Below is a small trained network, with its code and all its weights. Each question gives an input and a class and asks what happens when units are switched off, that is, made to give their printed mean instead of their output.

import numpy as np


def w(rows, s, z=0):
    codes = np.array(rows[::2]) - 128.0
    scale = np.full(codes.shape[1], s)
    scale[-1] = z or s
    return codes * scale


def norm(h):
    return h / np.sqrt((h * h).mean(-1, keepdims=True) + 1e-5)


def f(y):
    return np.maximum(y, 0)


def log_softmax(a):
    a = a - a.max(-1, keepdims=True)
    return a - np.log(np.exp(a).sum(-1, keepdims=True))


def net(x, mask):
    res = np.array(x, float).reshape(1, 7) / 4 @ E
    u = 0
    for l in range(4):
        y = f(norm(res) @ A[l][:, :-1].T + A[l][:, -1])
        res = res + np.where(mask[u : u + 3], y, B[l][:, -1]) @ B[l][:, :-1]
        u += 3
    return log_softmax(norm(res)[-1] @ U[:, :-1].T + U[:, -1])


A, B = {}, {}
E = w([
[122,84,103,84],'x0',
[189,205,98,141],'x1',
[121,45,134,176],'x2',
[149,89,3,113],'x3',
[172,140,168,74],'x4',
[213,101,155,173],'x5',
[141,133,89,54],'x6',
],0.0069)
A[0] = w([
[128,147,112,134,81],'0.n1',
[37,10,74,79,1],'0.n2',
[229,2,181,223,73],'0.n3',
],0.0044,0.0052)
B[0] = w([
[44,62,60,254,128],'0.n1',
[6,37,128,202,168],'0.n2',
[45,181,138,73,252],'0.n3',
],0.0055,0.002)
A[1] = w([
[213,135,146,240,101],'1.n1',
[172,148,147,176,12],'1.n2',
[102,1,105,175,2],'1.n3',
],0.0086,0.0024)
B[1] = w([
[220,2,178,97,250],'1.n1',
[159,31,102,182,169],'1.n2',
[93,187,68,196,254],'1.n3',
],0.0077,0.0031)
A[2] = w([
[188,5,151,64,32],'2.n1',
[127,57,31,66,45],'2.n2',
[151,1,74,219,251],'2.n3',
],0.0067,0.0028)
B[2] = w([
[87,182,124,111,180],'2.n1',
[199,66,248,102,176],'2.n2',
[92,156,116,64,254],'2.n3',
],0.012,0.0059)
A[3] = w([
[105,114,173,61,94],'3.n1',
[114,246,129,128,148],'3.n2',
[121,130,125,127,5],'3.n3',
],0.011,0.0019)
B[3] = w([
[102,190,233,110,253],'3.n1',
[62,254,75,104,201],'3.n2',
[105,57,162,143,128],'3.n3',
],0.0059,0.0056)
U = w([
[131,249,98,94,120],'0',
[63,12,72,172,40],'1',
[208,81,109,80,254],'2',
],0.013,0.0061)

Each question gives the input, the list of numbers given to net, and the class t.
The units are the neurons (one row each of A and B). Each row of codes is followed by its name. A weight is (code - 128) times the scale printed after its matrix; where a second scale follows, it is the last column's (A, B and U).
mask holds one flag per neuron, layer by layer. A switched-off neuron (its flag False) gives its mean, the last column of its row in B, instead of its output. The means were averaged over made-up inputs and are rounded, as every weight is.
A unit's drop is (log p(t) with every unit on - log p(t) with that unit switched off) / (log p(t) with every unit on - log p(t) with every unit switched off).
The circuit of an input: a set's keep is (log p(t) with only the set's units on - log p(t) with every unit switched off) / (log p(t) with every unit on - log p(t) with every unit switched off). Starting from all 12 units, units are removed one at a time, each time the one whose removal leaves the highest keep (on an exact tie, the one counted first), for as long as the keep stays at least 0.8.
units of the circuit, in order: the units of the circuit, biggest drop first
unit that matters most: the unit with the biggest drop
top k neurons in layer l: the k neurons of layer l with the biggest drops, biggest first
drop when u is switched off: that unit's drop, to one decimal
input [-4,-4,0,4,1,0,-8], class 0: unit that matters most	2.n3
input [-4,-3,5,0,8,4,3], class 0: units of the circuit, in order	[2.n1; 2.n2]
input [6,0,-3,-3,-1,8,5], class 0: top 2 neurons in layer 2	[2.n1; 2.n2]
input [-8,7,-3,-8,-7,0,-6], class 2: top 2 neurons in layer 2	[2.n1; 2.n3]
input [-4,3,2,7,1,-6,0], class 2: top 2 neurons in layer 2	[2.n2; 2.n1]
input [3,-5,1,-1,4,6,-3], class 0: top 2 neurons in layer 2	[2.n2; 2.n1]
input [-8,0,3,3,1,-4,6], class 2: top 2 neurons in layer 2	[2.n2; 2.n3]
input [7,1,7,0,0,7,3], class 0: drop when 3.n2 is switched off	-0.1
input [-7,7,8,8,1,-2,-8], class 2: drop when 0.n2 is switched off	0.1
input [6,-3,3,1,-4,6,6], class 0: drop when 0.n2 is switched off	0.0
